[[130 141 119 141 117 129 110 154 138 123 141 130 133]
 [119 151 134 131 143 135 144 144 131 132 113 130 114]
 [135 145 122 136 140 138 137 137 138 143 102 124 119]
 [121 151 132 132 143 135 143 144 132 134 110 129 116]]
->
[[135 145 122 136 140 138 137 137 138 143 102 124 119]
 [130 141 119 141 117 129 110 154 138 123 141 130 133]
 [121 151 132 132 143 135 143 144 132 134 110 129 116]
 [119 151 134 131 143 135 144 144 131 132 113 130 114]]

[[143 127 123 116 116 140 119]
 [126 130 129 128 135 126 128]
 [128 126 128 127 125 130 127]
 [111 125 133 146 129 119 140]
 [122 124 130 134 116 130 134]
 [131 128 127 127 118 132 129]
 [148 133 122 107 128 139 113]
 [145 129 123 113 118 140 118]]
->
[[148 133 122 107 128 139 113]
 [145 129 123 113 118 140 118]
 [143 127 123 116 116 140 119]
 [131 128 127 127 118 132 129]
 [128 126 128 127 125 130 127]
 [126 130 129 128 135 126 128]
 [122 124 130 134 116 130 134]
 [111 125 133 146 129 119 140]]

[[127 124 134 133 133 124 129 138 132 119]
 [123 123 132 130 129 118 127 121 123 122]
 [141 140 135 119 137 140 118 123 120 136]
 [120 114 142 139 139 109 130 129 125 107]
 [103 101 119 150 116 104 149 146 147 105]
 [152 151 145 110 147 145 106 106 104 144]
 [102 100 117 150 114 104 149 148 149 105]]
->
[[152 151 145 110 147 145 106 106 104 144]
 [141 140 135 119 137 140 118 123 120 136]
 [127 124 134 133 133 124 129 138 132 119]
 [123 123 132 130 129 118 127 121 123 122]
 [120 114 142 139 139 109 130 129 125 107]
 [103 101 119 150 116 104 149 146 147 105]
 [102 100 117 150 114 104 149 148 149 105]]

[[128 127  99]
 [137 129 111]]
->
[[137 129 111]
 [128 127  99]]

[[120 119 132 149 124 144]
 [123 116 112 114 131 124]
 [122 136 135 141 135 126]
 [137 115 119 115 113 142]
 [107 153 137 151 147 107]
 [108 144 133 144 145 111]
 [109 150 137 154 146 103]]
->
[[137 115 119 115 113 142]
 [123 116 112 114 131 124]
 [122 136 135 141 135 126]
 [120 119 132 149 124 144]
 [109 150 137 154 146 103]
 [108 144 133 144 145 111]
 [107 153 137 151 147 107]]

[[116 122 116]
 [125 123 128]
 [128 138 129]
 [126 137 127]
 [110 104 109]
 [130 141 131]
 [129 126 131]
 [133 142 134]]
->
[[133 142 134]
 [130 141 131]
 [129 126 131]
 [128 138 129]
 [126 137 127]
 [125 123 128]
 [116 122 116]
 [110 104 109]]

[[126 136 139]
 [130 129 151]]
->
[[130 129 151]
 [126 136 139]]
---
[[105 119 123 102 113 105 142]
 [101 119 123 106 113 112 148]
 [101 119 123 115 113 124 151]
 [103 119 123 104 113 108 145]
 [101 119 123 106 113 112 148]
 [101 119 123 109 113 118 149]
 [101 119 123 107 113 115 148]
 [108 119 123 101 113 103 139]
 [101 119 123 106 113 112 148]
 [101 119 123 112 113 122 150]
 [101 119 123 106 113 110 148]
 [101 119 123 106 113 113 148]]
->
[[142 148 151 145 148 149 148 139 148 150 148 148]
 [105 112 124 108 112 118 115 103 112 122 110 113]
 [113 113 113 113 113 113 113 113 113 113 113 113]
 [102 106 115 104 106 109 107 101 106 112 106 106]
 [123 123 123 123 123 123 123 123 123 123 123 123]
 [119 119 119 119 119 119 119 119 119 119 119 119]
 [105 101 101 103 101 101 101 108 101 101 101 101]]

[[128 128 126 126 129 138 133 126 128 125 126 122 125]
 [128 146 138 131 133 146 133 118 125 131 124 117 125]
 [129 126 129 130 127 128 128 125 129 125 126 125 127]
 [127 131 126 125 130 131 130 127 126 131 130 126 123]
 [140 123 148 132 127 133 129 122 130 114 124 120 157]
 [127 131 126 126 131 133 131 128 128 130 128 123 123]]
->
[[125 125 127 123 157 123]
 [122 117 125 126 120 123]
 [126 124 126 130 124 128]
 [125 131 125 131 114 130]
 [128 125 129 126 130 128]
 [126 118 125 127 122 128]
 [133 133 128 130 129 131]
 [138 146 128 131 133 133]
 [129 133 127 130 127 131]
 [126 131 130 125 132 126]
 [126 138 129 126 148 126]
 [128 146 126 131 123 131]
 [128 128 129 127 140 127]]

[[110 146 117 114 128 126 138 122 114 104 132]
 [133 134 121 132 132 148 128 103 117 114 133]]
->
[[132 133]
 [104 114]
 [114 117]
 [122 103]
 [138 128]
 [126 148]
 [128 132]
 [114 132]
 [117 121]
 [146 134]
 [110 133]]

[[118 118 138]
 [138 138 118]
 [139 139 117]
 [146 147 110]
 [155 156 100]
 [116 117 140]]
->
[[138 118 117 110 100 140]
 [118 138 139 147 156 117]
 [118 138 139 146 155 116]]

[[127 120 129 122 126 132 130 137 117 128 131 127 135 127 138 127]
 [128 117 133 121 126 130 127 135 114 141 128 132 135 131 139 128]
 [127 123 127 123 126 132 131 138 119 125 132 125 135 125 136 127]
 [127 147 119 140 131 124 127 116 153 152 126 121 117 122 112 127]
 [126 129 124 125 126 132 133 138 124 113 133 121 133 122 133 126]
 [126 134 122 127 126 132 134 135 130 128 133 119 130 120 128 126]]
->
[[127 128 127 127 126 126]
 [138 139 136 112 133 128]
 [127 131 125 122 122 120]
 [135 135 135 117 133 130]
 [127 132 125 121 121 119]
 [131 128 132 126 133 133]
 [128 141 125 152 113 128]
 [117 114 119 153 124 130]
 [137 135 138 116 138 135]
 [130 127 131 127 133 134]
 [132 130 132 124 132 132]
 [126 126 126 131 126 126]
 [122 121 123 140 125 127]
 [129 133 127 119 124 122]
 [120 117 123 147 129 134]
 [127 128 127 127 126 126]]

[[141 138 144 141 135 125 130 132 132 126 119 118 129 127]
 [110 126 109 129 121 135 124 124 125 143 133 136 127 137]
 [110 135 111 141 126 135 124 125 126 148 126 133 127 140]
 [130 140 153 143 144 124 141 139 124 130 118 127 124 136]
 [124 130 144 129 139 125 142 139 122 131 126 132 121 139]]
->
[[127 137 140 136 139]
 [129 127 127 124 121]
 [118 136 133 127 132]
 [119 133 126 118 126]
 [126 143 148 130 131]
 [132 125 126 124 122]
 [132 124 125 139 139]
 [130 124 124 141 142]
 [125 135 135 124 125]
 [135 121 126 144 139]
 [141 129 141 143 129]
 [144 109 111 153 144]
 [138 126 135 140 130]
 [141 110 110 130 124]]

[[126 118 127 108 156 152 142 114 100 102 118 123]
 [148 149 117 123 120 105 114 124 122 104 102 124]
 [128 132 149 151 146 144 122 121 121 114 114 116]
 [108 112 127 125 131 150 101 147 103 112 122 126]
 [115 101 119 146 118 106 116 128 118 108 148 126]
 [143 150 130 121 103 102 125 108 101 103 101 130]]
->
[[123 124 116 126 126 130]
 [118 102 114 122 148 101]
 [102 104 114 112 108 103]
 [100 122 121 103 118 101]
 [114 124 121 147 128 108]
 [142 114 122 101 116 125]
 [152 105 144 150 106 102]
 [156 120 146 131 118 103]
 [108 123 151 125 146 121]
 [127 117 149 127 119 130]
 [118 149 132 112 101 150]
 [126 148 128 108 115 143]]
---
[[102 154 155 134]
 [113 143 143 131]
 [138 118 118 124]
 [144 112 112 124]]
->
[[143 143]
 [118 118]]

[[121 104 118 128]
 [120 108 123 125]
 [123 118 124 125]]
->
[[108 123]
 [118 124]]

[[144 127 120 124 123]
 [132 126 127 121 119]
 [132 127 129 122 122]
 [155 127 117 126 131]]
->
[[126 127]
 [127 129]]

[[112 122 138 154 132]
 [135 120 116 143 118]
 [156 127 123 136 139]
 [148 125 128 103 134]]
->
[[120 116]
 [127 123]]

[[108 142 151 108]
 [122 147 138 113]
 [143 108 110 146]]
->
[[147 138]
 [108 110]]

[[119 127 134 120 148]
 [113 135 136 125 158]
 [142 114 116 127 121]
 [112 136 145 119 128]]
->
[[135 136]
 [114 116]]

[[122 112 102 133]
 [132 140 151 123]
 [133 143 154 123]]
->
[[140 151]
 [143 154]]
---
[[135 120 136 136 121]
 [148 108 148 149 108]
 [140 117 139 139 116]
 [121 137 121 119 135]]
->
[[108 148]
 [117 139]]

[[122 137 135]
 [145 104 131]
 [136 113 147]
 [114 137 109]]
->
[[104 131]
 [113 147]]

[[106 143 129 138]
 [147 111 131 120]
 [119 153 121 118]]
->
[[111 131]
 [153 121]]

[[129 110 132 146 122]
 [115 145 124 147 117]
 [127 149 144 126 114]
 [132 133 127 109 104]]
->
[[145 124]
 [149 144]]

[[104 157 121]
 [156 109 138]
 [105 156 123]
 [105 156 123]]
->
[[109 138]
 [156 123]]

[[128 132 128 130 121]
 [112 129 123 147 116]
 [129 121 127 112 143]
 [117 124 122 152 115]]
->
[[129 123]
 [121 127]]
